Here is a tiny trained network, its code and every weight. The questions are about switching its units off for an input and a class, where a switched-off unit gives its printed mean instead of its output.

import numpy as np


def w(rows, s, z=0):
    codes = np.array(rows[::2]) - 128.0
    scale = np.full(codes.shape[1], s)
    scale[-1] = z or s
    return codes * scale


def f(y):
    return np.maximum(y, 0)


def log_softmax(a):
    a = a - a.max(-1, keepdims=True)
    return a - np.log(np.exp(a).sum(-1, keepdims=True))


def net(x, mask):
    res = np.array(x, float).reshape(1, 7) / 4 @ E
    y = f(res @ A[0][:, :-1].T + A[0][:, -1])
    res = res + np.where(mask, y, B[0][:, -1]) @ B[0][:, :-1]
    return log_softmax(res[-1] @ U[:, :-1].T + U[:, -1])


A, B = {}, {}
E = w([
[129,122,124,131,131,141,118,131,122],'x0',
[102,181,210,157,146,205,200,174,132],'x1',
[135,93,168,142,254,75,103,155,130],'x2',
[196,191,159,144,110,102,119,127,18],'x3',
[158,76,113,36,159,143,212,126,84],'x4',
[134,119,208,95,143,153,92,11,148],'x5',
[82,222,112,43,142,131,74,153,114],'x6',
],0.0094)
A[0] = w([
[73,167,106,119,125,155,62,128,104,120],'N1',
[184,94,103,29,137,128,188,134,86,144],'N2',
[111,117,195,141,104,134,59,99,142,142],'N3',
[109,111,77,147,95,87,154,249,119,50],'N4',
[62,134,40,151,147,148,172,227,141,126],'N5',
[166,69,146,157,159,134,116,144,127,129],'N6',
[4,177,111,25,161,152,64,158,123,125],'N7',
[120,123,182,87,148,164,94,45,132,58],'N8',
[103,154,172,154,154,197,151,166,143,114],'N9',
[107,166,200,130,160,223,197,189,140,123],'N10',
[114,123,132,150,186,88,115,120,101,182],'N11',
[167,83,99,44,166,176,187,113,94,117],'N12',
[138,102,177,150,242,97,92,192,114,39],'N13',
[140,68,110,211,130,152,153,111,145,78],'N14',
[150,88,129,161,55,151,158,108,135,132],'N15',
[181,50,120,198,134,117,144,120,127,104],'N16',
[119,173,83,119,57,205,158,101,123,55],'N17',
[168,96,143,208,110,134,117,100,150,150],'N18',
[104,135,194,117,139,176,138,78,143,56],'N19',
[111,172,118,123,52,140,191,88,103,114],'N20',
[115,159,142,209,102,84,48,162,167,144],'N21',
[171,156,121,149,135,117,90,102,38,161],'N22',
[143,125,166,106,144,165,122,68,135,35],'N23',
[147,105,131,193,119,111,185,95,143,65],'N24',
[68,85,118,88,161,151,128,130,234,128],'N25',
[3,44,78,115,146,164,116,133,255,160],'N26',
[124,211,99,98,168,172,125,135,93,210],'N27',
[103,141,172,147,217,87,149,150,142,103],'N28',
[208,70,129,168,101,147,166,105,127,110],'N29',
[115,107,183,120,215,62,113,143,143,4],'N30',
[179,58,34,85,122,60,73,82,120,87],'N31',
[164,78,40,101,115,46,49,87,146,71],'N32',
[148,58,111,15,161,113,194,120,89,172],'N33',
[142,114,174,175,131,173,174,144,136,127],'N34',
[96,72,198,77,96,155,97,39,115,68],'N35',
[233,181,178,155,103,64,116,121,17,139],'N36',
[98,92,166,168,152,85,105,130,165,160],'N37',
[100,171,105,227,103,90,55,92,164,138],'N38',
[160,132,159,145,197,59,124,144,94,92],'N39',
[163,136,87,155,119,120,146,223,94,94],'N40',
[156,161,117,139,39,156,140,103,144,119],'N41',
],0.0076,0.0013)
B[0] = w([
[94,160,123,110,142,101,132,156,116,185],'N1',
[39,116,198,140,165,144,163,198,154,204],'N2',
[90,99,137,165,166,125,155,127,98,187],'N3',
[121,39,126,195,200,76,147,47,65,207],'N4',
[160,70,123,188,156,76,141,63,68,219],'N5',
[96,169,82,92,120,116,85,147,128,169],'N6',
[143,205,113,101,162,54,104,168,113,243],'N7',
[103,84,110,196,160,62,148,68,62,199],'N8',
[166,87,188,132,61,122,73,141,152,195],'N9',
[193,75,198,134,20,86,3,174,173,230],'N10',
[107,133,80,96,108,191,85,132,139,176],'N11',
[76,143,150,140,168,160,185,184,164,203],'N12',
[92,104,61,68,91,184,71,86,90,220],'N13',
[152,191,119,76,176,70,124,150,120,177],'N14',
[98,172,76,35,123,96,93,157,110,173],'N15',
[133,195,110,84,152,92,107,154,126,188],'N16',
[103,82,71,75,128,149,81,119,65,189],'N17',
[72,198,116,97,161,92,121,155,120,179],'N18',
[154,95,147,155,125,68,124,69,76,185],'N19',
[110,80,50,107,78,185,88,121,115,182],'N20',
[35,96,165,167,166,163,194,189,135,210],'N21',
[170,183,150,148,131,159,167,105,157,197],'N22',
[110,72,144,192,187,86,134,81,78,174],'N23',
[117,160,129,74,143,93,113,139,112,168],'N24',
[199,169,111,130,160,166,143,94,168,215],'N25',
[246,199,99,164,142,190,199,96,170,254],'N26',
[161,179,145,112,139,72,124,132,133,200],'N27',
[121,79,73,102,80,185,69,122,104,199],'N28',
[108,193,113,67,143,87,133,183,118,182],'N29',
[110,110,62,85,91,153,86,107,89,197],'N30',
[153,103,201,145,61,103,61,159,142,220],'N31',
[218,85,213,157,42,121,52,176,171,219],'N32',
[74,120,168,149,126,176,174,199,140,220],'N33',
[173,151,147,111,97,64,75,172,156,179],'N34',
[106,92,134,157,149,86,156,62,63,203],'N35',
[228,178,104,170,151,205,225,85,208,241],'N36',
[110,140,109,105,146,154,120,132,152,181],'N37',
[24,105,175,147,149,172,176,194,173,213],'N38',
[124,106,71,85,92,192,104,98,116,195],'N39',
[144,64,128,187,176,96,139,62,83,195],'N40',
[80,94,79,70,121,182,107,82,115,181],'N41',
],0.0063,0.0096)
U = w([
[200,66,230,144,16,91,51,163,162,128],'0',
[121,37,120,202,201,44,156,38,49,7],'1',
[79,80,8,44,82,236,78,102,108,66],'2',
[245,199,107,162,153,219,198,88,187,255],'3',
[2,109,202,152,164,186,178,211,162,147],'4',
[122,236,103,43,169,2,98,172,115,133],'5',
],0.0099,0.0011)

Each question gives the input, the list of numbers given to net, and the class t.
The units are the neurons (one row each of A and B). Each row of codes is followed by its name. A weight is (code - 128) times the scale printed after its matrix; where a second scale follows, it is the last column's (A, B and U).
mask holds one flag per neuron, in row order. A switched-off neuron (its flag False) gives its mean, the last column of its row in B, instead of its output. The means were averaged over made-up inputs and are rounded, as every weight is.
A unit's drop is (log p(t) with every unit on - log p(t) with that unit switched off) / (log p(t) with every unit on - log p(t) with every unit switched off).
The circuit of an input: a set's keep is (log p(t) with only the set's units on - log p(t) with every unit switched off) / (log p(t) with every unit on - log p(t) with every unit switched off). Starting from the 12 units with the biggest drops (on a tie, the unit counted first), units are removed one at a time, each time the one whose removal leaves the highest keep (on an exact tie, the one counted first), for as long as the keep stays at least 0.8.
units of the circuit, in order: the units of the circuit, biggest drop first
k most important neurons: the k neurons with the biggest drops, biggest first
drop when u is switched off: that unit's drop, to one decimal
input [-8,0,-3,-1,-7,-6,-6], class 4: units of the circuit, in order	(N38)
input [0,1,-4,7,4,8,-5], class 1: 3 most important neurons	(N35; N8; N26)
input [-6,1,2,6,-8,-6,-6], class 4: 3 most important neurons	(N21; N38; N26)
input [-6,-1,1,-3,4,2,-2], class 4: units of the circuit, in order	(N33; N12)
input [6,5,7,0,-3,-8,6], class 1: 2 most important neurons	(N5; N4)
input [2,-8,-8,-8,5,-4,5], class 0: 3 most important neurons	(N32; N31; N36)
input [3,-1,7,-8,-4,7,-8], class 3: 2 most important neurons	(N26; N25)
input [-8,6,3,8,6,-8,1], class 1: 4 most important neurons	(N4; N40; N26; N5)
input [0,-7,8,3,3,-4,3], class 2: 3 most important neurons	(N13; N39; N10)
input [4,-2,-5,6,-6,2,-3], class 3: 3 most important neurons	(N36; N22; N2)
input [7,5,3,-3,-5,-5,-6], class 5: units of the circuit, in order	(N14; N16; N34)
input [6,4,-6,-3,-6,-1,-2], class 2: 3 most important neurons	(N17; N41; N2)
input [1,-1,-8,2,1,2,-8], class 2: 4 most important neurons	(N20; N41; N7; N17)
input [3,-2,7,-8,-8,-6,-1], class 3: units of the circuit, in order	(N26)
input [0,6,8,-7,5,0,5], class 2: units of the circuit, in order	(N13; N28)
input [-5,-1,-5,-2,-5,-5,-1], class 1: units of the circuit, in order	(N4; N5)
input [3,3,6,2,-2,-8,0], class 1: drop when N40 is switched off	0.1
input [-5,-2,-6,-3,-4,7,-6], class 1: drop when N1 is switched off	0.0
input [2,-8,-4,0,2,8,-7], class 0: drop when N5 is switched off	0.3
input [-4,0,6,-5,3,-8,0], class 1: units of the circuit, in order	(N5)
